Below are the code and all the weights of a small trained network. Each question names an input and a target symbol and asks about switching units off, where a switched-off unit gives its printed mean instead of its output.

import numpy as np


def w(rows, s, z=0):
    codes = np.array(rows[::2]) - 128.0
    scale = np.full(codes.shape[1], s)
    scale[-1] = z or s
    return codes * scale


def softmax(a):
    e = np.exp(a - a.max(-1, keepdims=True))
    return e / e.sum(-1, keepdims=True)


def log_softmax(a):
    a = a - a.max(-1, keepdims=True)
    return a - np.log(np.exp(a).sum(-1, keepdims=True))


def net(x, mask):
    ids = ['αβγδζηθλμξπψω'.index(c) for c in x.split()]
    T = len(ids)
    res = E[ids] + P[:T]
    u = 0
    for l in range(3):
        r = res
        for j in range(2):
            rows = slice(2 * j, 2 * j + 2)
            q, k, v = (r @ M[l][rows].T for M in (Q, K, V))
            z = softmax(np.where(np.tri(T) > 0, q @ k.T / 2**0.5, -1e9)) @ v
            o = O[l][rows]
            res = res + np.where(mask[u + j], z, o[:, -1]) @ o[:, :-1]
        u += 2
    return log_softmax(res[-1] @ U[:, :-1].T + U[:, -1])


Q, K, V, O = {}, {}, {}, {}
E = w([
[137,82,90,179,194,146,133,191,71,133,80],'α',
[145,188,180,174,53,52,124,114,144,203,8],'β',
[98,45,12,135,116,147,116,109,156,152,131],'γ',
[106,200,156,36,230,120,120,102,72,132,18],'δ',
[163,33,157,116,199,148,33,142,89,154,60],'ζ',
[172,111,72,80,169,241,98,221,171,167,50],'η',
[174,134,176,72,199,79,144,67,204,100,88],'θ',
[189,92,59,208,123,95,172,75,46,182,131],'λ',
[114,117,177,156,68,129,134,112,79,50,43],'μ',
[235,65,120,79,105,158,175,195,95,154,124],'ξ',
[88,116,130,125,155,15,144,152,196,223,85],'π',
[24,123,102,120,155,132,202,100,70,118,140],'ψ',
[53,97,81,231,178,151,90,102,117,139,17],'ω',
],0.016)
P = w([
[1,95,19,109,13,172,235,142,154,75,27],'0',
[51,110,50,136,84,122,195,170,145,68,63],'1',
[83,127,75,159,130,108,169,172,153,81,79],'2',
[109,131,96,165,152,90,164,169,147,101,90],'3',
[134,139,114,170,175,73,151,163,141,105,91],'4',
[150,143,136,175,189,75,148,164,150,133,95],'5',
[184,136,156,167,194,48,141,143,124,146,98],'6',
[189,130,170,176,215,44,139,146,136,165,99],'7',
[199,142,178,187,246,67,126,145,156,205,81],'8',
],0.0086)
Q[0] = w([
[218,29,69,140,125,229,103,254,19,163,131],'0.h0',
[65,118,192,49,161,112,22,156,106,77,60],'0.h0',
[172,135,167,15,181,235,97,128,139,143,163],'0.h1',
[195,121,78,75,149,131,87,108,205,90,87],'0.h1',
],0.0093)
K[0] = w([
[169,60,102,150,132,194,113,192,76,141,128],'0.h0',
[93,92,202,110,162,124,78,138,142,77,5],'0.h0',
[133,139,104,73,163,194,166,106,112,111,118],'0.h1',
[157,159,153,136,156,116,101,84,166,93,139],'0.h1',
],0.013)
V[0] = w([
[16,72,81,246,69,201,217,191,132,26,143],'0.h0',
[223,61,160,210,132,157,100,142,126,127,73],'0.h0',
[157,86,174,168,171,77,231,84,146,105,71],'0.h1',
[190,255,61,85,223,120,109,60,139,22,122],'0.h1',
],0.0044)
O[0] = w([
[121,135,182,151,136,85,98,105,101,88,200,118],'0.h0',
[102,104,123,136,63,85,116,121,120,59,166,220],'0.h0',
[132,87,147,100,115,105,156,183,89,134,107,255],'0.h1',
[127,99,160,254,107,124,172,148,125,131,172,120],'0.h1',
],0.013,0.0046)
Q[1] = w([
[165,193,222,121,140,198,136,71,115,159,141],'1.h0',
[79,130,104,166,164,135,161,2,93,136,138],'1.h0',
[92,58,111,106,124,53,164,169,51,170,131],'1.h1',
[132,99,178,82,102,130,131,144,86,153,139],'1.h1',
],0.009)
K[1] = w([
[119,188,99,73,147,253,141,161,14,125,134],'1.h0',
[35,122,82,141,131,95,150,82,75,103,140],'1.h0',
[178,174,133,141,180,116,161,126,152,80,86],'1.h1',
[93,113,124,155,116,100,132,113,190,164,164],'1.h1',
],0.0081)
V[1] = w([
[174,226,73,115,175,207,130,66,68,115,148],'1.h0',
[181,163,109,69,215,155,70,146,4,102,123],'1.h0',
[104,128,42,75,155,191,122,17,98,40,193],'1.h1',
[132,141,27,125,53,121,106,132,66,96,152],'1.h1',
],0.005)
O[1] = w([
[127,31,211,180,111,180,160,197,209,228,129,2],'1.h0',
[152,87,199,87,161,135,2,198,27,103,100,135],'1.h0',
[57,96,153,82,78,204,190,81,149,180,104,47],'1.h1',
[107,50,133,109,55,148,121,220,34,130,222,109],'1.h1',
],0.0073,0.007)
Q[2] = w([
[162,117,81,55,153,135,160,128,95,61,121],'2.h0',
[128,164,185,129,11,141,115,110,217,196,181],'2.h0',
[103,107,59,108,102,61,107,169,57,116,91],'2.h1',
[171,177,72,152,172,89,126,133,134,66,77],'2.h1',
],0.012)
K[2] = w([
[243,200,178,103,160,36,108,200,199,132,124],'2.h0',
[48,43,72,84,36,195,97,128,83,102,220],'2.h0',
[164,201,69,171,125,2,85,196,184,214,73],'2.h1',
[230,169,161,200,224,105,148,135,145,168,95],'2.h1',
],0.0062)
V[2] = w([
[92,163,184,98,129,199,155,177,70,161,85],'2.h0',
[180,99,161,44,122,153,213,125,170,94,147],'2.h0',
[91,85,77,78,253,112,155,163,116,149,197],'2.h1',
[139,45,166,170,132,187,182,112,64,41,118],'2.h1',
],0.0072)
O[2] = w([
[130,107,97,105,148,165,140,139,84,80,180,235],'2.h0',
[159,225,84,106,104,9,113,102,162,127,136,1],'2.h0',
[172,46,147,101,112,88,164,92,195,91,139,209],'2.h1',
[178,177,127,149,153,147,127,68,113,140,79,63],'2.h1',
],0.013,0.0038)
U = w([
[158,67,102,150,71,125,208,70,76,198,145,45],'α',
[197,104,233,163,212,85,65,127,117,133,203,254],'β',
[115,158,197,95,191,113,148,55,126,127,240,132],'γ',
[156,155,66,99,120,206,98,106,208,107,174,161],'δ',
[85,89,115,193,113,164,153,61,159,95,119,26],'ζ',
[101,70,143,107,114,83,158,127,153,93,173,3],'η',
[160,89,130,55,142,144,28,50,136,143,101,18],'θ',
[148,173,108,156,152,99,107,73,171,95,156,126],'λ',
[98,111,2,113,135,125,232,107,106,36,104,230],'μ',
[116,100,50,125,110,157,139,50,165,141,186,113],'ξ',
[101,153,91,149,130,123,103,174,98,127,176,61],'π',
[141,172,199,138,94,133,154,110,124,14,150,5],'ψ',
[206,167,122,49,121,124,129,125,123,120,197,68],'ω',
],0.0052,0.0059)

Each question gives the input, a string of symbols that net reads in full, and the target symbol t.
The units are the heads (2 rows each of Q, K, V and O). Each row of codes is followed by its name. A weight is (code - 128) times the scale printed after its matrix; where a second scale follows, it is the last column's (O and U).
mask holds one flag per head, layer by layer. A switched-off head (its flag False) gives its mean, the last column of its rows in O, instead of its output. The means were averaged over made-up inputs and are rounded, as every weight is.
A unit's drop is (log p(t) with every unit on - log p(t) with that unit switched off) / (log p(t) with every unit on - log p(t) with every unit switched off).
The circuit of an input: a set's keep is (log p(t) with only the set's units on - log p(t) with every unit switched off) / (log p(t) with every unit on - log p(t) with every unit switched off). Starting from all 6 units, units are removed one at a time, each time the one whose removal leaves the highest keep (on an exact tie, the one counted first), for as long as the keep stays at least 0.8.
units of the circuit, in order: the units of the circuit, biggest drop first
most important unit: the unit with the biggest drop
which heads matter: for each layer, one digit per head in row order, 1 if its drop is at least 0.15 and else 0, layers parted by /
drop when u is switched off: that unit's drop, to one decimal
input δ λ ψ ζ, target μ: which heads matter : 10 / 10 / 10
input β ψ λ ξ γ μ λ, target π: which heads matter : 00 / 01 / 01
input ω ξ λ ζ θ θ, target λ: which heads matter : 01 / 11 / 10
input μ ω μ, target ψ: units of the circuit, in order : [0.h0]
input ζ λ ω μ ψ δ ζ ζ η, target μ: which heads matter : 10 / 10 / 10
input δ ζ δ ζ μ α γ ζ λ, target μ: which heads matter : 10 / 10 / 10
input ζ θ β ξ δ θ μ α, target λ: which heads matter : 01 / 11 / 10
input ζ λ δ ψ δ λ, target β: units of the circuit, in order : [0.h1, 0.h0, 1.h0]
input θ β π ζ ξ ω ξ ζ β, target π: which heads matter : 00 / 00 / 01
input μ ζ π λ ψ ζ, target η: which heads matter : 10 / 00 / 01
input ζ γ α μ β α γ, target π: which heads matter : 10 / 00 / 01
input ζ π π θ ζ θ η, target λ: units of the circuit, in order : [0.h1, 2.h0, 1.h1, 1.h0]
input δ π θ λ μ α ω, target λ: units of the circuit, in order : [2.h0, 1.h0]
input λ γ ω λ, target α: units of the circuit, in order : [1.h1, 2.h0]
input ψ ζ μ ψ η ζ ζ δ δ, target μ: most important unit : 0.h0
input β λ ψ λ, target π: which heads matter : 00 / 00 / 01
input ψ ζ γ μ ψ, target γ: which heads matter : 10 / 01 / 00
input δ β ζ γ λ λ ψ, target π: units of the circuit, in order : [2.h1, 1.h1]
input ψ ζ λ α α μ γ ψ, target β: units of the circuit, in order : [0.h0, 1.h0]
input μ ξ λ ζ ξ, target ω: most important unit : 2.h0
input π λ ξ ζ ζ ψ ψ ω γ, target η: units of the circuit, in order : [2.h1, 0.h0, 1.h1, 0.h1]
input θ ζ λ π, target η: which heads matter : 01 / 00 / 11
input ζ λ ξ ζ, target θ: units of the circuit, in order : [0.h1, 2.h1, 1.h0]
input ξ ψ λ η δ α δ ζ η, target μ: which heads matter : 11 / 10 / 10
input μ ζ δ ζ μ δ λ θ π, target μ: which heads matter : 10 / 10 / 00
input β ζ λ ζ ζ ζ ζ η, target π: units of the circuit, in order : [0.h0, 2.h1, 1.h1]
input ζ μ ζ μ θ ω θ β, target π: most important unit : 2.h1
input δ ψ μ λ ξ θ ψ, target λ: which heads matter : 01 / 01 / 10
input γ θ λ λ ζ, target λ: drop when 0.h1 is switched off : 0.1
